Each name stands for a flat space through zero: a line, a plane or more. A row that begins with a name and a colon came from that space; any other row is followed by the name of the space it lies nearest, among the names in its block.
dobu_nub: [-14  15  -8  -2  39 -54  22 -16  -2 -26  11 -14 -11 -16  -8 -17 -12   4
  18 -32]
bimi_dop: [ 45  87 -29 -43   4  18  -3   4  26   8  22 -18  -6 -47  28  -1  41  -8
  -1  -9]
lasel_mon: [-41   4  20  46 -24  -9  18 -37  40  27   4  23 -21   3  10  12 -24  14
  33  25]
ruv_gari: [ 11   4 -14 -19 -13  22 -20  12   4  15   2 -12 -11  22 -13   9  37 -21
  23 -21]
lasel_mon: [  3  17  -5 -24  15  32   2  17   6 -15   5   2  45 -14  37  -2  -9   0
  -5  20]
lasel_mon: [-15  -6   6  11   6   9  21  28  13 -46  -3   3  32 -28  33 -26 -29  12
 -16  27]
lasel_mon: [ -6  15   4 -54  29  25  -7 -17 -35  13  -8  10  23  11   6  -1  24 -32
  11  -1]
ruv_gari: [-21 -24  23  47 -14 -49   3  31  24  35  23  35 -51  -5 -42  18 -13  35
  10  28]
bimi_dop: [ -3  30  16 -20  32   8 -15 -10   4  36  37 -15  20 -42  24  35  -5  21
   8 -26]
dobu_nub: [ 23  26   3 -24  17  14  21  24 -35  24 -15  -2   8 -22   0   6 -17  -9
 -47  20]
lasel_mon: [-25  30  12  19 -20 -17  28 -21  26 -29   7 -15  -9 -56  40 -43  -9   7
  11 -23]
bimi_dop: [ 10   7   7 -12 -24   9 -17  41  11  46  18  38 -11   0  -9  17  19   8
   4  40]
lasel_mon: [-10 -22  29 -44  25  38 -30  24 -44  29  -4  23  -4   9 -34  11  52 -26
  -3  10]
ruv_gari: [-11 -14  17 -17  25 -21  -5 -16 -31 -11   0  24   8  -6  -6 -15   6   3
  -8   6]
bimi_dop: [ 24  12 -32 -23   6  20   5 -25  -5 -60 -23  -4  47  15  38 -30  -2 -16
 -17  14]
bimi_dop: [-24 -27  13   2  -6 -26   9 -52 -39 -45 -27 -13  -4   3   1 -53   6 -20
   0 -47]
bimi_dop: [  9 -12  -8  -9  24  -5  -8  -8 -11 -47  -5   0  16   1   1 -17  10   1
 -15   1]
bimi_dop: [-40 -39  17 -14  48 -10 -15 -44 -32  -4  -5   9  10  42 -25  11   9 -15
  35 -21]
bimi_dop: [ -9  -2  -6   5  10 -24   7  -7   3 -24   2 -18 -13  -4  -8 -16   4  -3
  14 -31]
ruv_gari: [-11 -27  25  17 -43   2  -8   7 -13  22  -3   4 -11  -7  -1  -8  -2   5
  -9 -10]
ruv_gari: [ 26   9 -13 -13  -2  16 -12 -27 -13 -25 -12 -28   4  -4   9 -13  24 -14
 -18 -32]
ruv_gari: [-10 -11  10  19  -5  27  -6   3  15  35   6  -6  11  11   5  40 -24  11
   6   7]
ruv_gari: [ -1  19 -14   5   8 -18  21   3  19 -38  -4   1 -18 -11  -3 -29  11  -6
   6   9]
bimi_dop: [-13   1  12   0  11  23   8  -2  -3   8  -8   6  10  -1   6   9  -9  -5
  -5  20]
dobu_nub: [ 26  56   7 -26 -23  -3  14 -24 -20  13  -2  -2   4 -60  41 -30   2  -1
 -37  -7]
lasel_mon: [ -7 -46   5   2  -1 -20 -17  15 -11 -25   6  30  29  18   1 -11 -13  20
  -4  21]
lasel_mon: [-28 -21  22  20  14   4  23  14 -12  -3 -22   4 -27   1 -30  -6  -4 -13
  -9  16]
bimi_dop: [ 45  -2 -51 -14   7 -52 -36 -23   5 -27  23 -28  -2  35 -18   6  23  10
  23 -61]
ruv_gari: [-15 -16  18  18 -14  -5  -3  -2   5   3   4  12  -7  -7   0  -3  -4  12
   1   6]
lasel_mon: [ 16 -36  11  27 -28  -3 -52  30  22  64  38  12 -25  19 -36  62  12  38
   9  -2]
ruv_gari: [ 26  41 -44 -35 -47  -1  12  33  17 -33  -9  -7  -8   2  19 -58  40 -36
  23 -10]
dobu_nub: [-34  -3  12  21  18 -16  13   2  28  -8  16  12   0 -11   6   4 -20  18
  25  15]
dobu_nub: [ 10   1  13   8  11  25 -11 -11  -1  31   2   6   7  -2   0  38 -10  14
 -23  23]
dobu_nub: [ 49  56 -14 -53  33  -7 -14 -24 -32  41  10  -6 -11 -16 -13  24  33 -10
 -21 -18]
lasel_mon: [-12   0  16  23 -20   0  -2   2  19  14   4   3 -45 -13 -20  -1  25   1
   9  -2]
dobu_nub: [-46 -10  16 -20   2  31  21  24  -7 -23 -17  15  25  -1  22 -36   2 -29
  23  20]
dobu_nub: [  0   5  -2 -34  -1   9  10  -7 -36 -14 -25   4  10   7   6 -34  14 -33
  -6  -3]
bimi_dop: [-32 -56  23  21  10  13   7   1 -19 -17 -24  24  25  29  -5   0 -31   2
 -13  38]
dobu_nub: [-10   4  -2 -21  38 -16  25  -6 -35 -23 -18 -18   3  -3 -10 -22  -8 -23
  -5 -24]
ruv_gari: [-19 -33  29  -1  23  10 -18  -5 -29  31  -3   9 -20  16 -41  26  19  -7
   1  -5]
dobu_nub: [ 18  19 -25 -17  -4 -42   2  22   6   4  12  15 -23  10 -21 -11  17  -3
  17   3]
bimi_dop: [ 58  26 -32   0 -16 -24 -18   1  11  -5  16 -30 -24 -16  -9   3  21  14
 -20 -37]
lasel_mon: [ -7 -11  -3  24  12  14   9  50  31   0  16 -11  24  -7  11  29 -44  26
  -2  19]
dobu_nub: [-39  -8  26  23  40   6  11 -48   1  13  -8   1 -21   8 -21  25  -4  -5
  15   2]
ruv_gari: [-25  -7  11  14 -20 -46  22  14   5 -38   1  14 -24 -30   1 -57   3   5
   8  -4]
dobu_nub: [ 19   4  -2 -40  28  41 -10  15 -37  11 -11 -16  26   4  -2  15  10 -21
 -24  -6]
lasel_mon: [-13 -36  35 -17  21  18 -12  12 -51  22  -7  17  24   0  -9  12 -10   1
 -28  12]
ruv_gari: [-23 -31  36  37 -21  26  -7   8  11  61   1  37  -9  16 -13  46 -22  20
  -5  53]
[-28 -19  11  24 -25   4 -24   2  45  -2  21  15 -28   8 -10   1  37   7
  47   0] : ruv_gari
[-47 -64   6  42   4  18  -4  28  29 -38  -2 -20   8  32 -12   5 -15   3
  37 -14] : dobu_nub
[ 24   4 -20  13 -18  -7   6  -5   3 -16 -15 -17 -18   9  -9 -11   4  -6
 -14 -10] : bimi_dop
[-42 -21  39  40  12  -4  36  -4  -3   5  -7  17  26 -24  24   6 -75  28
 -24  38] : ruv_gari
[-18  -7  18 -19  20  -2  10 -27 -40   8 -12   5  30   0  15  -4 -26  -7
  -8  -5] : lasel_mon
[ 12  11  -2   4  -8  -3  21 -10 -12 -23 -17  -9  11 -20  21 -25 -21   0
 -34   3] : ruv_gari
[ -8 -11  24 -28  33  42  -2  25 -38  18 -11   3  25  -7  -3  15  -2 -13
 -26  16] : lasel_mon
[ 25   6  -1   3   8  22 -14 -13  -4  28   3 -12  13   1   4  40 -13  13
 -26   2] : bimi_dop
[ 61  30 -36 -17  -7  -3 -22 -33  -3 -14   4 -32  13  -4  18   4  12   6
 -26 -35] : bimi_dop
[ -8  19   0   4 -11  -9  16 -13  14 -32   3  -5  15 -32  39 -33 -11   7
   1  -5] : lasel_mon
[  3  23 -12   9 -55 -35   3  13  37 -18  22  -2 -20 -32  25 -43  15  12
  25 -23] : dobu_nub
[  1 -39   3  -8  38   9 -23  -3 -20 -19  -6  25  18  34 -24  16  11   2
 -12  31] : bimi_dop
[  1 -20   3   5  11  32 -35 -19   8   1  10 -24  13  13   0  32  15   5
   9 -28] : dobu_nub
[-32 -11   2   5 -19  -5   6   4  17 -19  -2  13 -10  13   1 -28  16 -14
  39   2] : dobu_nub
[ -9  -8  10   2  23 -19   1  -1  -7   3   4  20 -13   1 -21   5   2   6
  -2  17] : ruv_gari
[ -4  -6  -4  36 -14 -10 -10  -6  37 -11  22 -37  -7 -15  11  11 -11  25
  17 -45] : ruv_gari
[ 51  21 -32 -27   3  12 -12 -11 -15  -3  -7 -13  30  14  15  10  -2  -4
 -27  -2] : lasel_mon
[ 35 -24 -26 -24   3 -39 -26 -15 -38 -10   3   0  30  37  -6   0  -9   9
 -11 -26] : lasel_mon
[ 32   5 -15   1  -2   0 -16  -6   2   7   8 -14   7   3   1  20  -4  13
 -16 -10] : bimi_dop

Each name stands for a flat space through zero: a line, a plane or more. A row that begins with a name and a colon came from that space; any other row is followed by the name of the space it lies nearest, among the names in its block.
sepob-selas: [ -5 -19   7  -2  -3   3 -44   9  -5  18 -35  21  37   8  24   7  21 -20
  15  10]
sepob-selas: [ -7 -17  25   0   8  16  10 -30  -3  18 -26 -12  43  37 -14  14  27 -10
  -6 -25]
vota-fupu: [ -7 -16  22   4   4  -7  -2  31  20  11 -20  -1  -9  -6 -22  11  31 -23
  10   0]
sepob-selas: [  4  -2   0  22  11 -19  -4  28  12  14 -54 -14  -6  14  -8  -8  -9 -13
 -24 -47]
sepob-selas: [ -1  -3   8   1 -21  10   5  -5 -17 -15  43   8  -2 -12   1   2  10  -5
  15  35]
zonu-fata: [ 38  -9 -55 -23 -12  -7 -24  15 -29  12 -50   3  14   5 -29  -5   2  38
  -2 -16]
zonu-fata: [ 21   9  -2  -1  27   9   6 -17  11   3  -7 -38  16  34 -19  15 -33 -19
 -20 -40]
zonu-fata: [-19  19  16  -7  31  19  -5 -34  48   3  15  -3  21  13  23  23  -8 -30
  13  -6]
sepob-selas: [  1  36  15  13  32   7  55 -10  46  -6   9 -33 -31   2 -20   1  -5 -21
 -26 -25]
fofun-pebi: [ 28  -7 -52   3 -24  17 -32   3 -28  -5  18  -1  32   1 -13   2  -3  -2
  18  13]
fofun-pebi: [-35  14  24  -8  22 -38  -4 -13  22  37 -32   4 -16 -18 -20 -24  11 -21
  -5 -21]
zonu-fata: [-27 -12  24  -1  10 -18   5 -15 -12  -6  22  -9   4   7  21  -7 -38  10
   6  -7]
fofun-pebi: [ 12  -3   4  -3 -32 -10  15  -7 -33 -12  10  -6  -3   9 -32  -3   4   2
   0  -6]
vota-fupu: [ -5   9  -3  -4  46  -9  24  12  14  21 -22 -27  -6 -21 -15 -22   1  -1
  -9   2]
vota-fupu: [-21 -23  64 -20  -9 -43  19  18 -23  -3 -29  -6   8   9 -13  -1  12 -19
  28  -1]
sepob-selas: [  8  15  32  -7  -3   4  23  -5   4  -5  -8  -5   0   7  -9   8  23 -31
  -2   8]
fofun-pebi: [-27 -22   0 -18 -22 -37 -12 -13 -38   9   9  15  -5 -15 -16 -22  -7  36
  17   1]
zonu-fata: [ -1 -10  18   1 -17  13  -7  -2  -3  13 -56  19  42  24   9  11  56 -16
   6  -5]
vota-fupu: [ -1   8 -26 -24  -2  18  -9 -19   3 -21  17  25  18   0  53  11 -16  43
  23  24]
zonu-fata: [-27 -27  47  -6  36   5  -7  24  22  -1  35  10 -30 -24  46  15 -11   8
   6  48]
sepob-selas: [  8  30  13  15  48 -13  30  26  69  16 -70 -35 -24  17 -24   5  -3 -36
 -33 -66]
sepob-selas: [  5  12 -20 -21   2  16 -13 -31 -12   2  12  17  15  -6  24  -3  -3  21
   2  25]
fofun-pebi: [-21  21  54 -22  12 -25  20 -43   7  14 -53   6   3  31  12  -4  -2  -7
 -24 -41]
sepob-selas: [  6  -4 -18 -14  11  24 -35 -34 -15   8  33  13  12   0  29   5 -27  22
 -10  23]
fofun-pebi: [  6 -22 -11  20 -35  -9  22  25 -35   3  -5 -11   0 -10 -57 -17  42   2
   5  -1]
fofun-pebi: [ -6 -29 -47  25 -10  31  -7  20  -3   1 -23   8  60   5  23   0  39  27
  29   6]
vota-fupu: [-11 -19  36   0   3   5  34 -11 -15 -24 -16 -18  46  47  36  15 -14  11
  11 -20]
vota-fupu: [-20  42  -8  31  46  15  28 -16  73  -2   8 -21 -11   2  27  -1 -25 -18
 -19 -36]
zonu-fata: [  8   2  -2 -17 -15 -17   1  -2 -30 -19   8  -1   8   4   8  -5 -26   9
  16   7]
sepob-selas: [ -2 -35  22   3 -28  10  13   8 -15 -12  36  -9  11   8 -41  24  32 -11
  30  13]
vota-fupu: [  9   1  -1 -14  -8   7  23 -13 -28 -28  42  -8   1   1  12   1 -24  23
   8  24]
fofun-pebi: [ -6  11  -4  -3   2  21  23 -22  25 -22  48 -15  18   7  -8  22   0 -13
  33   4]
vota-fupu: [  4  20  12  -6   0 -19  24 -15  -5   3  33 -20 -43 -16 -54 -13 -12 -14
 -17  -6]
zonu-fata: [ -3  -3 -13  35  11  15   9  10  28  14  35 -13 -44 -22 -38  -2  11  -3
 -29  -8]
fofun-pebi: [-19 -10  10  -5 -24 -32 -13  24 -14  -8  12  27 -32 -30  10 -14  -1  13
  18  24]
vota-fupu: [  4 -14 -12  29 -23  14  25 -23 -32  -9  21 -16  10  25 -15  -6  -7  26
 -25 -29]
fofun-pebi: [-18 -21  27 -10  55  -7 -10  -2   7  49 -12 -18 -10 -19 -21 -11   4  -5
 -21   9]
fofun-pebi: [-47 -17  10   4  -6 -14  18 -13   3  21 -43   9  45   3  -6 -15  54   9
  32 -18]
zonu-fata: [ 28 -38 -18 -10 -41  10 -19   4 -38  -3  -3   1  27  26 -44  24  22  16
  15  -9]
zonu-fata: [-41 -23  -5  11  -9 -19 -17   2  -4  18   3  26 -10 -25   9 -21  12  32
   8   3]
fofun-pebi: [  1   8 -56  24 -29   3   0   7   5 -16 -12  12  11   4  11  -9   1  31
   9 -28]
zonu-fata: [  6   0  -4  33 -18 -13   0  11  -7   0  21 -19 -24   0 -42 -10 -14 -28
 -18 -28]
vota-fupu: [ 23 -12   8 -31  13   5  -9 -17 -45   5 -41 -10  51  34  21   2 -17  12
  -6   2]
zonu-fata: [-29 -46  46 -35   4 -17 -16  -7 -39   2 -44  20  56  30  61   8  -7  35
  29  10]
sepob-selas: [ 26   1   3 -33   6   8  10 -39 -27  -4  23 -14 -14  20 -20  12 -34  34
 -28  -8]
sepob-selas: [-11 -47 -32 -12 -15  20  -9   3   8   5  12   0  45   6 -44  31  46  29
  59   0]
vota-fupu: [  6 -36  17   6 -54 -15 -16  29 -57 -12  13  15   0  -4 -16  -2  19  -5
  17  26]
vota-fupu: [  3 -10   8  14   1  20  19  11 -14 -34  20 -12  29  17  50   8 -21   4
  12  20]
[-13 -12   8   8  61  -5  36  29  -4  13 -56 -39  44  -1  34 -29  -5   6
   2   4] : vota-fupu
[  7  23  35  15 -30 -13  43  31  -2 -24  -5  -3 -21 -13 -17  -8  39 -51
   9  19] : sepob-selas
[-11   0  -5 -11   7 -16 -45  12  21   7   1  18  -4 -14  15   6 -17 -16
  23   7] : zonu-fata
[ 49  18  -3  -5  16   1 -35  15 -10   7  -1  -5 -44  -3   1   1 -45 -22
 -54   7] : fofun-pebi
[-10 -23   4  10  40  17  46   7   9   7 -34 -35  35  21   6   1  12  29
  -4 -20] : vota-fupu
[-11   8  16  -7  17 -18 -19  12  15  -4  19  10 -36 -19  31  -3 -40  -4
  -4  15] : sepob-selas
[ 19  -2  32 -33   9   6  32  -5 -18 -28  34 -24  -1  10  -4  19 -21  -1
  13  28] : vota-fupu
[-11 -17  22  16  16  11  -1  13  19   9  16  -4 -19  -6  -1  10   8  -8
 -12   6] : zonu-fata
[-24 -14   7   2 -12   2  12  -3  -2 -10 -23  18  30  13  37   2  20  27
  21  -3] : fofun-pebi
[  5 -26  19  13  24  13  21  41   7 -13  32 -10 -54 -18  18   8 -17  33
 -27  28] : fofun-pebi
[ -8 -16  -4  -5  13  10 -18  21  10 -23  44  19 -26 -18  61  13 -40  41
   9  38] : fofun-pebi
[-16  -3  15   2 -19  -4  22  10   6 -29  23  12 -12  -5  20   7   5  13
  22  13] : fofun-pebi
[ -1  15  23  31  27  16  15 -14  49   9 -18 -28   3  38 -10  20  -5 -44
 -34 -58] : vota-fupu
[  2 -35  -4 -40 -42 -21  -4   7 -45 -16  10  16   6  -2 -29  10  12  46
  44  17] : sepob-selas
[  5 -20 -29  -5   1  16 -13  -6   3  17  -7   3   9   4 -25  11  18  30
  -1 -11] : zonu-fata
[ -1  -8   6  10  15  16   7 -28  11  11  -3 -25  25  35 -20  15  -4  -9
 -14 -41] : zonu-fata
[  4  -5 -21 -35   5  -2 -27 -10   0 -14  41   4   3  -5   6  18 -40  21
  34  17] : zonu-fata
[ 15   0 -27  -1   9 -34 -50  66  22   6 -48  12 -32 -18  11  -4 -30  -3
   1 -14] : sepob-selas
[-25  13  -3   9 -11 -30 -20  15  15  14 -69  39  -1  -8  39 -23  17   5
  -2 -21] : fofun-pebi

Rows lie near named flat spaces through zero. A row that begins with a name and a colon came from that space; any other row is followed by the name of its block's space that it lies nearest.
tonur_limu: [-25  -9 -14 -12  35 -11 -35 -19  25 -12 -19  13  -4  -3 -17  -3   7   5
 -30   9]
memad_sesi: [-23  -4  -7  -6   6   5 -18  22 -12  -4 -13   4  18  -9  -4 -19 -15  -7
  -6  -5]
tonur_limu: [ 25   7   1  22 -24  34   3 -10 -57 -55 -10  -5  20 -20   0  38  -8   6
  10  -1]
koz_kofo: [-16 -50  11  20 -37 -12  33  -5  24   4   6 -28 -23  13  36  28  -7 -26
  11  25]
vako_vuf: [ -1  14 -17 -12  23  15 -17  15 -49   1  -2  29  23 -13   3  -5 -10   0
   4  -6]
vako_vuf: [ 20  35  34  22  -3  -1  23  18  -5  -7  31 -10   9  24  -2 -36 -16  31
  34  -8]
vako_vuf: [-57 -25 -24 -44 -20   4  -9  37   5  24 -33   4  18 -25 -16 -31 -23 -56
 -15 -23]
koz_kofo: [ 21   2 -22  -8 -31   3   1 -20   1 -21 -30  -6  -4 -17 -15  21   8 -20
 -30 -18]
tol_mugus: [ -8  11 -12 -18   2   7   9  41 -42  26   6  22  23  -5  11 -30 -26 -19
  16 -18]
koz_kofo: [-27  32 -36 -26  19  -7 -38 -13 -14 -29 -11  24  25  31  -5 -70 -24 -17
  -1   5]
tonur_limu: [ 22  27  10  16  30 -23  10   4   7  -9  12  13  -3  20  -1 -25 -14  31
  -7  -8]
memad_sesi: [-13  -6  20  13 -24  -2  33  -8  12 -54  -9 -14   1   1 -19  -3 -35  -4
   2  -8]
tonur_limu: [  3 -11 -47 -34 -17   3 -11  16 -20  28 -37  16   7 -33   0  10   3 -46
 -38 -27]
memad_sesi: [ 17  24 -15 -11  10  -9 -10  -9   6   0  -8  11   0   3 -14 -17   5   4
 -19 -14]
koz_kofo: [-25  -3  30   3 -34  -1  46 -14  25 -39  10 -20  -5  17 -18 -17 -32 -12
  30  -1]
memad_sesi: [ 11  14 -20 -41  24 -11 -16  13  19  86   8  20 -12  -7  -6 -13  38  -6
 -12 -17]
memad_sesi: [  6  -6 -23 -10   9 -10  -5  17 -21  61  21  15  -3  19  48  -9  11 -17
  15  15]
memad_sesi: [ 55  17 -16  46  -7  -3 -58  -7  -9  -3  -4 -29   3  23  38   2  44  32
 -19  24]
memad_sesi: [ 29  18 -11  10   3  -6   2 -36  -9 -31   2   8  -7  16   6  10   4   9
  -5   7]
memad_sesi: [-20 -19   5 -12  -8   0   2  13  20  29  -1  -9  -6 -10  -4   2   7 -13
   1  -2]
tol_mugus: [ -3  -7  -7   7  18 -20 -21  27  14  36   0  -1  -2  11  22 -23   6   5
 -15   5]
koz_kofo: [ 29  49 -19 -28  22  33 -30 -22 -53   5  13  31  19  -9 -17   4  29  14
  21  -5]
koz_kofo: [-57 -11  44 -13  35  25 -20  44  13  30  14  -3  18 -31 -39 -13   3  27
  26  -3]
tol_mugus: [-17 -28  43  12  -5 -18  18  28  66  62  25 -34 -27   6   4  -3  21  14
  12   7]
vako_vuf: [31 14 10 20  7 -8 -3  5  8 12  9 -8 -7  6  5  1 16 27 -6 -3]
tol_mugus: [ -5  -6 -15  -3 -45  13 -20   0  -6  14   0 -28   8  15  24 -12  18 -28
  20  16]
tonur_limu: [ 25 -11 -11  -3  12  -8 -10   3  14  45  -7   3 -18 -21   4  35  36   6
 -30  -6]
vako_vuf: [ 68  45  -7  11  15  -1  -9  10 -29  35  20  11   2   7  15  -4  29  32
   0 -13]
tonur_limu: [-38  -4   6 -25  14 -31   2  18  60  49  10  -2 -12  23  -7 -58  -4 -11
   0  -3]
tonur_limu: [  8 -11  27  17 -12  -5  15   7  27  31  23 -25 -17  10  13  10  19  13
  18  10]
vako_vuf: [ 10  -4   3  24  -3  18 -27  20 -33  10   9 -13  15  -1  29  10  15  14
  16  18]
koz_kofo: [  2   8  12   1  19  18  -6   7 -25   7  15  10   9 -11  -3  13   7  19
  20   3]
tol_mugus: [ 18  34  11  18  26   5 -15 -15 -18 -33  16   8  11  18  -5 -14  -1  38
  14   9]
tol_mugus: [-10  -4  44   1  20  -9  51  -1  18  34  55   7 -22  22   8   3  -5  18
  52  14]
tonur_limu: [-52   5 -12 -34 -28   3   9  20  -4 -11 -10   2  25  12 -12 -67 -45 -48
  20 -14]
vako_vuf: [ 27  35  -2  -5 -11  19  22 -24 -51 -11  36  15   9  26  17  -4  -4  -1
  54   9]
vako_vuf: [27 17 -2  6 14 -4 -3 -3 -8  5  6  9 -3  2  2  4  9 18 -7 -4]
tonur_limu: [ 19  -9   7   6  12  12 -18  -8   6  18  -2  -5 -11 -26 -10  48  40  22
 -14   3]
vako_vuf: [ 29  -4 -12  22  20 -14 -19 -11   3  -6 -12   3 -11  -2  14  25  17  21
 -35   7]
koz_kofo: [ 15  14 -56   4  15 -21 -32 -14 -35 -36 -26  27  14  26  34 -28 -22 -17
 -34   8]
tol_mugus: [ 32  -4 -21  18  -8  -2   3   3 -41   5   4   7   1   8  46  21   0  -7
   0  11]
koz_kofo: [-20  -8  27 -18  -8   6   4  12  45  42   9 -20 -11 -15 -31  -2  24   2
  10 -10]
tol_mugus: [ 43  16 -39  33   6  -6 -56  32 -46  -2 -24   0  25   5  43 -18   6  12
 -37   1]
tol_mugus: [-16  -6  43   4 -26   9  14  45  35  42  15 -37   1 -12 -19 -19   8   9
  23 -16]
memad_sesi: [ 53  25  20  10  40  19  29 -55 -43 -10  49  35 -19   2   5  72  27  46
  40  21]
tol_mugus: [ 32  18  22  34  -8   9   0  23 -24   8  24 -17  10  11  22  -5   7  30
  26   5]
vako_vuf: [ 18 -11  13  15   5  -1 -26  19  29  46   0 -24 -12 -17   0  21  45  25
 -19   1]
memad_sesi: [ 34  11   5  -6   5  -5  -2  -7  26  57  19  -6 -23  -1  -1  18  49  17
  -1  -3]
tonur_limu: [-68 -23 -10 -44  -1  -6 -12  -4  37  34   3   1  -4  15  -4 -36   0 -41
  17  16]
koz_kofo: [  4  42  34 -12  28  12   8   5   0  22  42  11   6   9 -28 -28   8  36
  44  -8]
[-20  18  19   1  47   9 -33 -23  13 -41   0  10   8  -3 -41  -8   4  41
  -1   9] : tonur_limu
[ -2 -18 -65 -13 -11 -10 -47  -5 -12  -6 -52   7   8  -9  21  -1   4 -42
 -57   0] : tol_mugus
[-28  33  33 -29  -1  30  24   0 -11 -19  24   8  20  -4 -50 -32 -22   6
  53 -17] : tol_mugus
[ 27  21   8   9  20  -5   8 -16  -2  -8  14  11  -8   7  -5   8   7  26
   2  -1] : vako_vuf
[-36   7  31 -17   1  20   0  -2  13  11  29  -9   6   8 -22 -20   6   7
  50  11] : tonur_limu
[-18 -15 -12 -10 -14  -1 -11   0  15  -3 -22  -8   1  -9  -8  -2   0 -20
 -18  -3] : koz_kofo
[ -9  12  11 -32  39  20   0 -15  -2   3   2  30  -1 -36 -51  27  13  18
   0 -16] : memad_sesi
[ 43  40 -20  26   4 -15 -38  34 -21   9  -4  -5  22  24  27 -54   2  21
 -18  -9] : memad_sesi
[  0  12  -6   9   1  29 -20 -18 -43 -75 -24   7  26 -20 -23  18 -16  10
  -6  -1] : tonur_limu
[-40   4  23 -39  -4  18  -6  -6  33  56  37 -11  -5  13 -19 -25  31  -8
  56  14] : koz_kofo
[ 29  40 -15   0  -4 -19  17 -28  -6 -28  10  12  -2  40   8 -36 -17  -2
   6  -3] : koz_kofo
[-29   2  26  -9  19 -10   7 -28  41  20  44  -4 -19  43   3 -23  12  12
  47  34] : tol_mugus
[ 26  24 -14  11  12   7  -5   9 -55 -13   8  20  19   8  23  -8 -14   9
  10   0] : tol_mugus
[-20   5   1 -21   1   6  12  -3  -8   9  15  12   4  10  -2 -17 -11 -15
  28   3] : tol_mugus
[  0  14  39  18 -18  12  18  15   5 -13  20 -24   9   6 -14 -17  -9  21
  33  -4] : tonur_limu
[-35   1 -50 -47  25  -2 -72  20   9  34 -43  19  20 -22 -22 -40  15 -26
 -48 -16] : memad_sesi
[  5  18  13   8  30  -6   6  -6 -11   5  36  16  -1  30  17 -17  -4  24
  32  18] : tol_mugus
[ 59  32   6  29  23  -9  13   2 -25 -15   8  16  -1   0   5  12  -3  40
 -15 -15] : tonur_limu
[-60 -54 -37 -12 -45 -14  -9 -33  31 -51 -48 -19  -6  13  13  -3 -27 -69
 -28  24] : memad_sesi
[ -7 -46 -12  -6 -10 -23  30  19  15  58   2   2 -26  -4  39  26   2 -34
 -12   4] : tol_mugus
[  3   5  32  25  24 -20   2  -3  40  -1  20 -12 -15  22  -2 -13   6  40
   4  13] : tonur_limu
[-21   7 -18  -9  14 -38  22  -7   6  -6  15  23  -3  54  32 -59 -43 -24
  12  13] : tonur_limu
